Each row has a hidden value; after the row comes its group, the name of the range that the value falls in. Each part has its own.
[-198  142  -11 -194  250   89   38   85   24 -140   70  -35  245  191
   42  146 -199  -75 -117   -3  313  129   11  216  232   54  -36  463
  141   -1  193  260  -14  167  189   38   61  -65  312 -275 -322  -32
 -124 -136 -225  -58] : Mp
[  74  -36    5 -139 -139   25 -288  198   94   22  -50  151  107   21
  107   50    3 -129  -39   84  114  -62 -117 -218  -69  -45  -42   67
  -13   30   29  -48  144  115   98  -18   -2   74  -13   70  -44   43
  -58  283 -115    2] : Mp
[ -52  100 -265  -79  235  -33  360  -64    2    8  -26  121  247  118
   23  -28  -51 -199   -7 -105  129  240   72  110   14  -33  112 -175
    5  -60 -160  272   44   63   63 -160 -237  113  -15 -114   86 -192
  -72  -72  -62   67] : bg
[-196   -6 -433  -67  366  -36  136 -124  -28  -79  289 -107  -27 -154
  218  -58   51 -182   62 -304  -77  257  110  311  163  -32   81 -330
  -22  -73  -84  134  169  -18  118  106  -47  118  -52  111  176  -85
  -54 -151 -220   17] : Zp
[-110    0 -125 -136  -58  176 -171   66   39  -26   84  -33  280  246
   32 -128  -47 -111 -267   74  138   20  -49 -148 -119   -5 -273  113
   -6   15  -22   66    1  -59  -58   80 -181   59   -1 -126   14    2
   76   33 -132  105] : Zb
[-122  179  -84  -21   32   76  498 -165 -162   41 -173   40  237   79
 -318  121 -186 -169  -45   -4 -129  313  111  160  -58 -123  180  -39
   43   52   50   79   37   -7  -10  -88 -135   51   14 -112  112 -217
   88 -140 -142 -250] : cf
[  40 -267  467    7  241  258 -168  305   43 -180 -194 -194 -203   79
 -143  -41  -21   57   43  101  203 -156   -2 -197  -64   20 -270  170
   84  179  -71 -248 -119   59 -172  143  -64 -221   81  -77  -66  106
 -136  -41   44  139] : jt
[  62  -15  143 -111  119  294  106 -103 -110  106 -213    0  -33 -123
 -207  196   29  -29  120  -67   15   13   19   -1  -72 -105  -18   12
  -35  206   72  -75  -18  119   -4  -12   85  -64  -61   41   40 -133
  -46   53  -62 -173] : Zb
[  -6  103  -22 -115  -86  -49  238  -90   90  -90   11  234  -71   -7
   -8   63  133 -218   40 -228 -199   79   59    5  -12  -59   55 -247
   47   10 -131  -53  -45  -74   -3 -342 -146   42  -59  151  169 -127
    0  -30  104 -138] : bg
[ -24  155 -166 -155  -95  -84  153  -51  126  -36   38  249   69  -17
   75   94   24 -222   17 -182  -78  123   14   28   19  -24  101 -170
   44  -46  -16    0   41   32  133 -296  -65   97  -14  122   70  -79
  -40   65    5  -86] : Mp
[ -73   -8  -69 -305  319  268  132 -145   68  196  -45  -29   41 -241
   49   52   22  -64  131 -221   78   48  122  119  -43    4 -102  -65
  -66  166   88   48   31  116   27  207  -88 -121 -112   97  -20  -63
 -192   -2  -91 -117] : lf
[-158  101  179 -157   37   98  -45  181  144 -111 -139  -41  212  242
 -117   35 -193  -28 -241   90  127    1  -29  -40  -24  -43  -69  410
  127   28  131   23  -48  117  124   83 -143   21  342 -142 -303   62
  -49  -72 -184   37] : Mp
[ -88  -55  155  -15  338  146  -32  232   -9 -133 -126 -140  155  258
 -110  -16 -168   21 -116   98  332   43   53    3  104   95 -149  331
   73   -1   35   85  -74  139  -26  117  -30  -64  236 -316 -203   -6
  -91 -190 -102  153] : lf
[  26  132   90  -38 -228   27   25   41   19  -60 -145  249   80  135
    5   73  -30 -191 -111  -37  -33   72  -70 -191   19  -38  -46  -87
   11  -63   46  -95   17  -17  -31 -246   18   78   49  -18  118   48
   78  107   -9  -62] : bg
[ -70   -5   19  177  184   18   72  308  186 -406  268 -245 -242   32
  206  -95  -23 -261  -65 -167  -56   44  235   47  155  202  -86 -125
  208  -31  -23   -3  -32 -138 -165  -20 -199 -123  170 -177   24   94
   68 -509   71   58] : Zb
[ -57  -44  -50 -348   48   85  -35  -10  176   87  -88   90  131  -26
   43  -78   59  -41   44  -51   43   36  -17  -80 -177  -19 -159   28
   16   86  -99  -55  -10  126   33   48 -227  -45   -4  163  -82  -41
 -271  180   58   11] : cf
[  23  120  145   74  -84  116  327  -78  -82   90 -362   43    3 -106
 -266  178 -216  -96  168   20 -144  234   71  -48 -131 -180  180 -344
  -45   70   87 -252  126   12   38  -56   45   18 -181  121  259  -53
   10  180  -17 -162] : bg
[  29 -129   27 -206  215   76   37   95   71  271 -314   21   71 -250
 -164    4  -58   69  312   -7  -22   73  114  -93 -178   35  -28 -149
 -107  103   45 -289  155  254   15  204   -5  -66 -222  222   21   32
 -302  237   38  -67] : td
[   4 -100   98   -6  129  112   97  172  -60   26  -97  -91  -30 -163
  -34  -33  -25 -106  216   50 -136  139  123  -88  -82   15  -87 -151
   -1  118  -30 -179  142   -6 -197  199  -96 -192 -181   46  151   43
 -145    8   37 -275] : Mr
[ -26  151 -176 -117   86   79  283 -207   60    8  -13  151  113   67
   13   95  -16 -213  -76 -205  120  105   13  106  -21 -147  134 -218
  -14   19  -82  226  -12    5  171 -241 -169  168  -31    4  116 -214
   58   14 -122  112] : Dh
[  12   77  292  267  206  357  193   73 -207 -264  -14 -141   10  315
 -286  181  -71  -69 -153   60  176  -34 -108  -39    9 -271  -36   65
   44  144 -143   48 -210 -175   48 -247   -4   13  -24 -254  158 -124
  233 -162 -201    3] : lf
[ -18 -115  -30 -109 -139  126 -209  117   85  -81   72  -63   30   66
   59  -90    7 -158 -117   77   41  -28  -23 -161 -170  -18 -178   12
   58  106  -51  -55   61  -48  -92   83 -196  -18  -28   18   44   -8
   26   89  -47   61] : Zb
[ -57  143  275 -103  170   21  155   67  240  -87 -121  275  -80  120
 -176   83   98    0  -64 -362  -93 -172   51  -91   96    3  -89 -111
  -41  -71  -26 -273 -254  -28  108 -383   -6   93    3  136   40  106
   31 -145   40   60] : Dh
[ 143    0   23  -71    1    4 -101   47  204  -65   25  278 -258 -120
  225   74  204 -207   43 -364   18 -138   60 -132  140  129  -59 -335
  -47  -66    3 -128  -32   18  -12 -325   87   64  -66  144  149   41
   26  -14  114  113] : jt
[  -5   46   47 -107  -20  -57   29  153  105  113  -82  180   64  -71
  -72  -19  117 -121   26 -124 -309  -35  162 -151  -54   25  -20 -147
 -100   -4   -3 -148  101  -36  -84    3 -143   65 -166  150  104   17
   30  -49    0 -268] : Dh
[ -78 -346  -58 -311  325 -110 -202   57   -6   77 -132    1 -173 -339
   52  -81  111  109  424 -103  -58  175   48   90   65  108  -98  -95
  -32    9  -64 -360  192  303  -17  286  174 -131  -50  363   -8   42
 -516  257   74  -47] : Zb
[ -12 -145   38 -140  189  -37  114 -137 -119  -48 -182   54 -246 -217
  -35  130   80 -116  181 -164  -69  168   29  214  130 -105  208  -74
   55   73  -23   -7  132  192   27   37   70   14  184  156   24 -174
 -159   18 -113  -92] : Dh
[ -91  -68  102  -97    9  164  131    6  -30   24  -87  -37   14   -5
 -161  -66  -28 -141  -63  -36 -144   54  142  -59 -108   18 -157  -49
    5  123   44 -118   24 -100 -265  149 -200 -104  -80  -27  139   -4
   82 -136  -50 -168] : bg
[ -86   15 -172  151   -7  -56   14 -110 -162 -230  117  -35 -173   63
  -51   25  131 -187 -155 -228 -282  162  112  146  192  -32   93 -228
    8 -123  -50  -12   40 -122  -69 -146   93  240  132    7  238 -185
  272 -313 -110  -13] : Zp
[ -62   11  392  162 -118  157  -24  263  113 -313 -120  -72 -158  224
 -193  -16 -170  -67 -181  -13  -43  -54   12 -248    5   89 -259  -19
  133  -23  121 -461 -174 -130 -181 -158   37  -84  134 -106  102  286
  172 -175   59  134] : td
[ -64  -52  163   23  202  197 -242  223  202 -174    6 -213 -107  118
    6  -54  -69   56  -75 -104  175 -104  152 -101   68  193 -304    7
   14  -29   88 -214 -125   14  -34   74   72  -54   59  -86  -58  124
  -12 -186   89  297] : td
[-105 -222    2 -171  172   88 -170  -26  -73  -20 -154 -135 -132 -154
   19  -79   12   46  153  -52  -26  199   32   44   43   65 -180  -38
   11   13   26 -257   98  174 -113  286  136  -97  117  140   16   33
 -272   86   23   30] : Zb
[  45  -88  198 -268   71  361 -183   49  -14   80 -255   -8  129   21
  134   16  -54  -43   -9  128  359    8 -193 -204  -99  -73 -280  245
   22  174   63   58   29  216  -50  217  -35 -168  156  -95 -151   91
 -257  297  -92   36] : bg
[-152 -136 -318 -328  282 -271 -261   99  184  -34  320   63 -168 -346
  451  -80  261 -160  180 -331 -192   70  173  238  253  130   51 -102
  -12  -87  -37   71  283  119  112  261  -35   29   39  323  -94  -17
 -297  -59 -104 -171] : Mr
[  42   12  -40  -72   38  210 -107  105   10  -70  -31  -83  111   69
  183    4  -20 -172 -101   63  198   60  -84 -102  -42  -46  -96  122
   78   78    2  200   68  123   -1   74 -115   -4  207 -159 -104  -15
  -68   26 -109   52] : td
[ -22  -92  -34 -206  224   14   26   64   97  142    3  136  -55 -239
    4  -20  137  -53  226 -242 -141   -9  181  -23   19  139 -126 -224
 -112   32    0 -235   59   39  -87   44   -2  -91 -288  220  133   35
 -160   -1   65 -189] : lf
[ -92   33  -49 -279  181  155   28  -82   28  137  -62  -51   64 -197
   89   87  -30  -61  160 -103   34  151  178  144   44   56  -59   46
  -24  104  156   85  126  146   21  260   15 -139  -20   42  -96 -104
 -231   18  -18 -223] : jt
[  16    8  -26  -91  423  199  359  -33  -87  102  -89   39   28 -168
  -79   61   85  -86  214 -227  -31  109   82   61   28   10  -51 -162
  -44  108  -41  -14  -24  110  -75  -57  -29 -104 -121   -4  117  -17
 -144 -134  -34 -204] : Zp
[  46 -177   39  168  154    6  -21   89 -110 -133 -142 -227 -321 -241
   71  -32   50  -86  266  -14 -208  240  102   15    4 -104  119 -397
   10   19 -167 -191  215   34  -80  206   10  -12   -5  189  222  -77
 -166   15   59  -40] : jt
[  94  -11    5  -29  -30   86  -70  118   31 -101  -66  102  -25   33
  164   26   16 -223  -73  -65  137   40  -21 -130   86  111  -87   -4
   72  -23   61   36   27  104 -114 -122   12  -10  185 -140   -5   37
   -1  -51    2   55] : Mp
[  99 -348  131 -185  307  313    3  108  -99  121 -369  -73  103  -55
  -52  -68 -190   -6  190  244  534   98 -206 -172 -219  -50 -191   88
   41  231  -71  -84   79  320 -113  249  -94 -233  -10  -92  -23   80
 -375  396 -103  236] : cf
[  -2  -41  -79 -297   40  -31 -200  133  177   51   -6  138  120   -7
  198  -58  115 -113   -1  -48   74  -22   43  -90  -16   80 -106  109
   -1    6  -42  109   92  151   19   70 -161    9   66   56 -157  -48
 -209   87   21  -25] : jt
[ -67  181  272   93 -143  -32   54  112  234 -310    4  109 -261  135
 -123   91   40 -112 -142 -294 -280  -77  180  -72  142  108  -68 -153
   89 -117   68 -352 -225 -181  -33 -390   43   49  116   70   90   63
  196 -336  186   -7] : lf
[   2  180  103   22 -215  -62   57  116   52   23 -155  215   12  -25
 -132   68   60 -129  -18 -136 -434   62  159 -179   24   65   -4 -183
  -59 -102  109 -304   39  -69 -109 -169   48   86  -55  120  151   49
  116 -113   98 -332] : cf
[  70   40 -120  -84   63  142  -50  -40    5   -5   33   31   63    1
   65  135   73 -121   23  -47  140   13  -64    3  -55 -166   69  -63
  -23   94 -103  162   49   77  206 -126  -27  116  -59   53   25 -209
  -40  150 -104   29] : Zb
[  13  237  -91   74  283  297  389 -165 -197  121 -232 -116  214  -44
  -68  193 -161  -87  120  -22  107  333   80  133    7 -172  151 -173
  -69   58   34  235   74  110  127   36   34   30  -31 -154   93 -226
  -78  -31 -103 -150] : lf
[-145 -157 -114  -60  -20   20 -253  -29   33 -103  -17 -243 -188 -123
   76 -112  -46  -33   27  -66 -129  202  156   67   14   82 -107 -193
   22  -46   70 -239  161   33  -83  311   69   19   89  160   84  -19
  -79   -8   34  138] : td
[ -30  -51  -21 -148   27  113   -3   47  110   61  -11  -89  -69 -223
    3   31  -20 -130  107  -80 -116   25  153    4 -115   17  -15 -110
   15  151  109 -113  146   49  -28  187 -107  -74  -99  142   26   -6
  -60    7  -46 -135] : Zp
[  23   32   63 -122  156  240  189  -76   47   86  -65  -83 -145 -340
   -5  149   50  -80  305 -156 -153   78   88   50 -132 -148   38 -264
  -17  227  -13 -147   63   33   81   70  -51 -144 -218  265  119  -70
 -196  103   26 -272] : Mp
[  57   53  -41   69   63  151  225  -66 -120  -22 -107   38  105   92
  -93   93  -69 -146   49   35  125  162  -60  -37 -102 -215   88 -248
  -28   69 -168   69   35  -26   78 -185  -78   78 -171  -29  239 -182
   17  155  -71   32] : jt
[-137 -336 -126 -349  353  -67 -334  193   31   92  -90 -147   35 -240
  283 -206   -6   10  202   79  121  190   41   65   43   99 -119  153
    6   15   -2    6  343  330  -41  654  -76 -124  165  130 -219   84
 -510  191 -134    2] : jt
[ -27   35  162   -3  255   67   69  156  150  -99 -169  -11  -25   70
 -101   70 -128   21   51  -98  165   19   87  -13   70   60  -22  -28
   30  -37   32 -156  -88  125  118 -100   44   -4   75  -27  -65   36
 -124  -71   36  176] : cf
[   4   85  338  227  -58  -27 -104  410    5 -255 -131   31   22  294
 -132   37  -86  -54 -117  111  -72   -6   31 -250  121   33  -86   78
   40 -123   10 -216  -27  -72  -71 -151   80   40  103 -163   35  136
  113 -131   24  -64] : bg
[-181 -139  222 -188  259  143 -102  320  150  -45 -197 -268  173   93
   -7 -166 -293   75   48  239  257  116   51  -88 -108   69 -267  275
  105   88   53 -118   79  164  -52  481 -205 -248  140 -107 -238  198
 -360   93  -30  105] : Dh
[ 134   81 -162   14  154    4  -46  176  -84  -89  117   93   79  -52
  318  169   89 -239  137  -15  160  131  -65   22  197  -31  129   15
   37  -11  -60  308  179  158  144 -140  100   25   62 -115  -39 -112
 -143   56  -98 -190] : Mp
[-128  283  204  149 -136   97  367  -66  -20 -285  -46  128   39  338
 -362  247 -224 -176 -290  -92  -30   56  -68   49   52 -221  142  -11
  121  -11   72 -114 -199 -197  171 -490    9  153  101 -114  151  -47
  356 -156 -214    1] : cf

New part:
[-402  -80  432  391  110  531  177 -337  190 -257 -118   42   39    6
 -376 -131 -170   37 -252  245  221  507 -218 -417   68  -89  141 -350
 -208  338 -268  -93  315  107 -290  221  -77  -93  -17 -330  294 -268
  -61 -144 -422  182] : X
[-102   49 -140   68   73  311   77  -18  379  115  118   68  168 -161
   52  151 -182  -78   49  -48    7  177 -126 -393  -48   -2   19 -193
  -55    9 -185 -288  128  101  261 -137  278  171 -271   49   48  -60
   26   15  -50  -88] : C
[-189 -245 -180 -158 -723  373  275   49 -527  508  310   79  142 -201
  -48   81 -108 -169 -123 -436   72 -375    5 -287  103  -62  307  -50
  390   29 -125  -70 -265  136   57 -442  402  153  205  188   27   50
  -54 -192   86   89] : X
[ -62  -39 -146 -184  294 -514  307  -74  -85  121  340  376  -81   -1
  -65   54  274   38  188 -169 -364  337 -491    8  278 -270   88  218
   61  257 -147  -56  205  -84  517   12 -126 -188 -298  111 -132  102
   27  -76  184   83] : P
[-338 -230 -192   92 -271 -251  462  190 -363 -135   82  114 -534 -315
 -202   84  -40  -78  477   80 -156  -37 -327  -82  365  130  211 -377
  179 -359 -111  267  141  -98  212   10  245  102 -510  314   57  119
 -609 -317  -16  265] : X
[ -18    3  218  127  498  246   96 -355  242 -122  148  121  136  233
 -152  -62  206  217   51  -28  247  409   25 -281  -51 -185   64   46
 -201  346   38  -51  293   -8   56  204 -290 -175   89 -409  183 -238
  275  -76 -160  107] : U
[-212 -159   93   71 -120   -3  158  -73  -68 -124   83  -66  -90   -2
 -157 -174   68  120   27   98   14  222 -267 -302  -55  -83  153 -137
  -16  258    8 -100   78  102  -60  -45  -49 -195  192   13   77   21
  -79 -290  -99  274] : X
[ -66   -9  102   92  -85  -71   49   21  -50  -27 -144 -119   24 -109
 -117  -71  -16   -7  -18 -158 -106    2  -68  -48  100  -55  -62 -120
  -61  -96  -17 -141    6  -25   10 -131  159  -93 -138   18   38  237
 -111  -73   24   59] : V
[  86  251  -73 -331  -23  -83  -18  -69   39 -576   11 -226  -64   20
   35   14   33  -29  525 -273  -62  375   12 -231 -551   46  164 -227
   30  345   -7 -115 -308 -100  260  -46 -128 -201  171  251   87  139
 -128  -46  291   33] : C
[-288    9 -279  -66  118  180    6 -145 -262   82  188 -139  241  -95
   49 -105   90  -51  -92 -211   16  100 -127 -352 -480  -33   44  -28
   -2  395  132 -147 -207  101  -82 -331  -85  -21  159   30  -96 -270
  -15  -30  -26    8] : T
[ -51  157  228  602   23  188  413 -190 -173  377 -356   20  307  -85
  -48  -75  -51   37   13 -287   77 -108  282   70  280  165 -140  -21
  -49 -432  -58  126  426  -43  -12  261  103  -49 -370 -315 -160   48
 -158  -66 -245  255] : V
[-203  142  -66  -71 -160  -27  258  -30 -223  225  125  149 -146 -171
 -114   62  -16  190  134  -19  -99  -24 -308 -261  134   84  157 -229
   47 -212  -74 -202  107  146  134 -234  386  -40 -142  237   55  218
   14 -167   10   56] : U
[ -69  405  146  223 -587    2  317 -175  -73  241 -121  -77  249 -223
  -61   -2 -290  202  117  -28  -20  334 -159 -259 -395   95  256 -131
  167  318 -340 -271  177  170  254  -50  243  -79   82  205  -79  349
 -168  -59 -116  298] : V
[ 134  -18 -293 -426  201 -202   94 -242   50  174  295  284   24  238
   22   30  250  -53 -168 -292  -23   63  -68  -80  -99 -178  168  138
  -40  175   75 -158  115  -77  416 -159  -40  -72    1   61 -284  -72
  349 -155  245 -142] : T
[-204  -75    2    5   52  190  109    8  -63  134  141   96   76  -57
  -38   79   51  -64  142 -261  -41  152  -81 -300  170  -64    8  -20
   45  102  -88 -105  -78  106  122 -136   27  -87   56   87   87  -80
   99 -107   78  -14] : K
[ -40  -60 -116 -313  -39 -696  247   73   53  -76  -11  484 -424   88
 -169  195   34 -265   74  -64 -300  529 -404  -28  242 -117  319  -31
  -22  205 -282  -58  184   35  573   46   -2 -179 -171  479 -280  118
   21 -318  441 -151] : T
[-135  -40  364  749  187  -68  215  -51  -79   93 -253  -68  285  163
  111    6  203  -28    5 -168  179  404  338 -112 -122 -109  198  354
 -224  321 -129  223  147  107   -3  265 -436  -20 -104 -466 -286 -194
 -105 -187 -129   22] : T
[  47   21  276   85 -575  -56  264 -116 -272  626   15   68  288   49
   32  -62  124   24 -359 -328 -142 -247  -29  121  325 -222  101  327
  122  -20 -228 -209    5   71  201  -72  159 -194  251  -89 -283  390
  247 -252  117   87] : S
[-213 -101  102  287  143   44  156  -37   92  -14  -58   38   45  -21
  -56   26   30 -102   28  -67  -14  287  -63 -177  132  -81   19  -27
 -110  109 -152   11  135   16  107   68  -98  -11 -215  -90  -46 -122
 -106 -139  -76   24] : V
[  35 -100  -57   27  -51  -62   75  101   55 -161 -100  -51  -71 -118
  -89   35  -61 -171  163 -142   -1   51   33  -60    6  -28   22 -148
  -22  -65   26  -13   26  -59  134   17  113    7 -130   17   55   89
 -198  -97  141   35] : P
[-134 -250  -29  435  260  338  -31  102  262   86 -134 -125  216 -130
  -22  -39  -94 -115 -146    5  204    7  122 -313   11  -22 -155 -113
 -230 -104  153  -96  177  139 -194  -75  128  154 -182 -303   89 -235
  -78  -50 -188    2] : C
[-508  -53 -160  391  764  -92 -116   29  100 -191  -32 -121  -85 -242
  -75  -57  129   -4   98  173 -160  286 -282 -221  -41   15 -298 -147
 -351  -33  137  -61  157   -9  -88  -75 -140   34 -545  -84  -31 -275
 -191   54 -221 -119] : C
[-124 -115 -201 -170  195 -199  -54   87   11 -176  -62   -7 -344  -97
 -180  -35   41  -39   56 -119 -154 -163 -107  -78  240   89 -127 -369
 -147 -508  189 -134   86 -118   46 -288  318  -12 -448  255   16  179
  -72 -122   87 -111] : R
[ -95 -133 -118    9  -55 -141  132   92  -67   24  109   -1  -86  -94
   -6   53   96  -86  320 -253 -127   39  -17  -81  149  -30  -16   -1
  106  -47  -24   29  -18  -90  318  -67   -4  -54 -131  185  -65   88
 -122 -154  130   80] : R
[  15  -93  157  626 -176 -197   15  132  309   68 -267 -152   52 -157
 -117   50 -177   32  214   48  165  300  289 -102 -137    7   21   53
  -51  103  -73    2  387   19  277  152   -3   72 -162  -44 -100  181
 -207  -87 -129  156] : X
[ -91  -49  105  152  359  154  180 -211  566 -240   10  103  117  166
  -25  -47  -40   21  -76   64   23  578 -224 -435  -15 -101  114 -215
 -238  265 -228 -199  350   40  150   47  -61  -12 -372 -117   15 -165
  -19 -127 -221   89] : R
[  14 -389  219  502 -294  368   88  113   52  263  -90 -138  151  -26
  -51   19  -19  -81 -114 -149  360 -303  460 -109  257 -107   46   70
  -28 -238   50  102  116   30  -77   23  145  194    8 -399   72    1
  -51 -230 -142   85] : R
[ -91 -210  -13  113  -70   67   52    4 -112  112   61  -16  -47   10
  -79   37  116  -57   25 -196  159 -102  208 -113   79  -68   83   26
   -9  -64   83   63   15  -30   85  -94   13   54    2  -71  -32  -44
   22 -203   28  -25] : S
[  39  -57  160  244 -246 -266 -229  168  -18 -330 -114 -608  -31   66
  188  -88  280   70  333 -130   67   19  375  -40 -480  -78   66  177
 -103  187  171   16 -373  -77   98  -83 -295  -97  300  -44 -164  269
 -133 -260  149    0] : S
[-329 -216  155  850 -253  484   14 -151   19  739   55 -104  471 -250
 -161  -24 -158  113 -433  130  452  -23  264 -277 -180 -153   20  261
   -5  326  -56  -88  396  205  -84  -40   42  275  139 -467  -75 -226
   82  -23 -520  128] : R
[-245   34  119  153 -104  488  287 -177   55  -24 -300   83  198   25
  -49   -5 -259 -354 -284 -181   87  281  -27 -360   16  114  140 -356
 -110   60 -284  -83   49  165 -148   43  112   -5  -67  -16  -70 -298
 -113 -205  -68  -10] : K
[-131 -117  -63  -82  149  -48  123 -144   23  -36  137  204 -163   15
 -254   -1   49   21  112 -109   22  228 -106 -189  125  -49   68 -129
   10   91    2  -37  250  -57  212   -7  -14 -118  -85  109   48  -55
   71 -136    2   85] : X
[ 524 -301   30  224   -5   32 -389  164  627   63  -92 -303  350  210
  194   72   99 -179 -105 -322  394 -114  798  -13 -329 -275  -54  400
 -193  133  264 -125   -7  -75  288  -21 -107  164  238 -407 -157   67
  292  -60  226 -227] : P
[ 184   68  485  207   11  234  203 -240  335 -323 -215   16  223  132
 -280 -129 -165  149   52   25  262  628  -18 -308 -165 -157  194 -147
 -115  526 -135 -146  314  121  -74  334 -105 -287  292 -356  378   54
    5  -73 -110  366] : P
[ 358  -77  291   38  517  -32 -197 -189  728 -490  -62 -150   33  237
 -170 -138  186  159  195  -62   88  269  178   53  112 -265 -300    3
 -283   51  157 -146  305 -321  248  302 -248 -268  -55 -380  256  176
  212   12   -2  120] : S
[ -80 -361 -133  335   49   31 -229  245  435  -80 -156 -292   92  -28
  135    7  -20 -330  -77   33  156  157  224 -249 -260  -81 -110   45
 -218  180  136  -64  -49   88   71  -71 -141  134   95  -53 -196 -249
  -84 -230   57 -128] : K
[ 161 -116   90  113 -210   22  218  -61   28  125  -51   63  177   27
 -116    3  -68  -39 -102 -186  177   97  106 -101  -35 -164  208   36
   26  188  -57  -26  173   24  126    1  101   25   11 -188   36   85
  -66 -114   21  159] : U
[ 121 -111  119  406 -302 -125  101  149  -81   74 -173 -254  134   35
  132   37   93  -40  216 -239  218    8  467  -55 -239  -34  186  211
    0   84   57  155  -52   25  149   33 -115   59  105 -158 -183  115
 -180 -239   85   91] : K
[-134 -142 -122  116  -79   38  215   45 -124  133  -35   33   56  -68
   25  -16   10 -206  -13 -136   10   37  -42 -173   -2    9   74  -32
    0   25   22   12   31  106   43   -5   24  -22   38    4 -150 -145
 -117 -240   77   76] : P
[ 208  164  199   33 -385 -370   99    5 -111 -116   43 -258    4 -101
 -141 -119   56  458  536 -125  -31  187  -17  -82 -290  -79  136   37
  186  271   55 -156   44  -36  270  -71   43 -293  249  123  196  636
 -124  -63   58  444] : R
[  65   74  166 -434  401  381  348 -359  228 -365  379  365  -89  167
 -257   -6  106  246  308  -95    4  354 -428 -371  354 -171  150 -344
  -12   99 -131 -182  211  -62  148  146   85 -271  -69 -159  585   -2
  203  -60   -8  236] : P
[-159 -168   14   -6  -18   30  148  -29  -69   88  216  149  -79  -21
 -166   48   91   39  212 -125   43  215 -103 -252  155 -116  100   14
   96  213  -38  -18   75   55  204  -36  -55 -125  150   85  121  -48
   81 -190   47  123] : S
[ 145 -347 -601 -752  402  134 -158  -63  205    1  569  174  -13  243
   86   29  289 -145 -126 -361  107 -158  -32 -375 -147 -216   63  -27
  -45  121  386 -241 -175  -38  236 -511   73   64  132  105   10 -307
  432 -144  315 -244] : T
[-384  -27 -593 -609  450 -159 -132   37   13 -263  347  119 -454 -129
  -67   69  135  -80  174   -5 -289   95 -537 -397  -60   85  -51 -447
 -122 -136  177 -291 -165    1  190 -523  217  -11 -291  587   11 -140
   75 -121  217 -300] : U
[-178  -99  173   85  536 -194 -112 -108  199 -305 -181   86 -246   74
 -353 -112  114   47 -193  161  -20  327 -221  -94  188 -135 -108 -188
 -402    0  118 -142  288  -12 -128   38  -66 -202 -196 -140  118  -39
  120 -110  -44 -106] : U
[-334 -312   77  699 -397  312 -377  123  167  374   87 -502  275 -315
  -72  -64  -89  100 -190  341  415   33  214 -362 -550 -193  -77  256
  -40  566  150 -212  -14  261 -103 -176 -101  169  642 -237   16 -133
   70 -128 -304   64] : S
[ 232 -304  -47  232  -32 -108   62  185   14  233  165 -166  152    7
  111  -27  254  154  217 -192  176 -255  275  -48   29 -200  -10  300
   18  -71  296   51   52  -17  168  -99    7   52   57 -296   27  157
  -11 -163   46  193] : U
[-106  -83  -34   82  161 -389  333 -173 -115  122  -31  310 -106   12
 -334 -122   19  147  -86   32  -18  378 -314 -132   91  -69  151  -77
  -43  194   27  -16  534   55  110   -2   14 -169 -218   58  -61   12
  -85 -172 -111  289] : S
[ -59 -108  145    4 -229   58  128 -137 -160 -168 -106   50 -243   11
 -358  -22  -50  -49   77 -119  202   56  161  -55   65   14  185 -228
   36  -19    9   99  143  -96   31  122   36 -111  117    5  119   53
  -55 -224   33  118] : X
[ -34 -178   15  177   79 -139  212   77  115   65    4   93   61   47
   26   37   71  -67  134 -207  -51  261  -21 -198  171  -96   77   59
  -24   87  -95    2  148   41  240  -33  -44  -32 -220   23  -90    3
  -90 -184   38   97] : S
[ -77 -359   78  308  126  130  -80 -201  303  207  195   51  133   81
 -229  -60  112   33 -267  185  370  263   82 -166 -115 -347   12  279
 -111  559  100  -34  361   23  135  157 -313   -9  363 -392    8 -315
  262 -172 -183  100] : V
[-344  -23  232  911 -110  475  296 -132 -282  309 -174 -216  427 -261
  -59  -35 -124   48  -87  -14  354   43  264 -211 -209    9  103   42
  -40  146 -109  201  203  103 -263  114  -35  264 -215 -558   21 -244
 -395    7 -501  239] : U
[ 302  -65 -144 -623 -253 -872  -63   81   11 -478  -43  -86 -391    7
 -300 -198   66   44  201  -79 -310  237 -386  133 -186 -186   51 -159
   74  285  198 -237  -33 -177  339 -184   51 -437  245  496   47  592
 -123 -190  458  249] : S
[ 276 -141 -380 -133 -225 -498  -19  291  -38   41  -47 -125 -260  -57
  115  121  135 -172  391 -298   -6 -345  365  173  -76   82   -2   50
   65 -421  300  104  -47 -185  483 -116  148   77  -98  277 -298  278
 -124 -249  420  -74] : U
[  62   98 -146 -296 -475 -300  -19   97  145 -313   63 -153 -503 -178
 -182   54 -109  173  543  161  -23   57 -134 -168 -233  142  154 -402
  117 -125   56 -205   37  -66  423 -113  311 -103  144  538  122  477
 -113 -266  207  141] : R
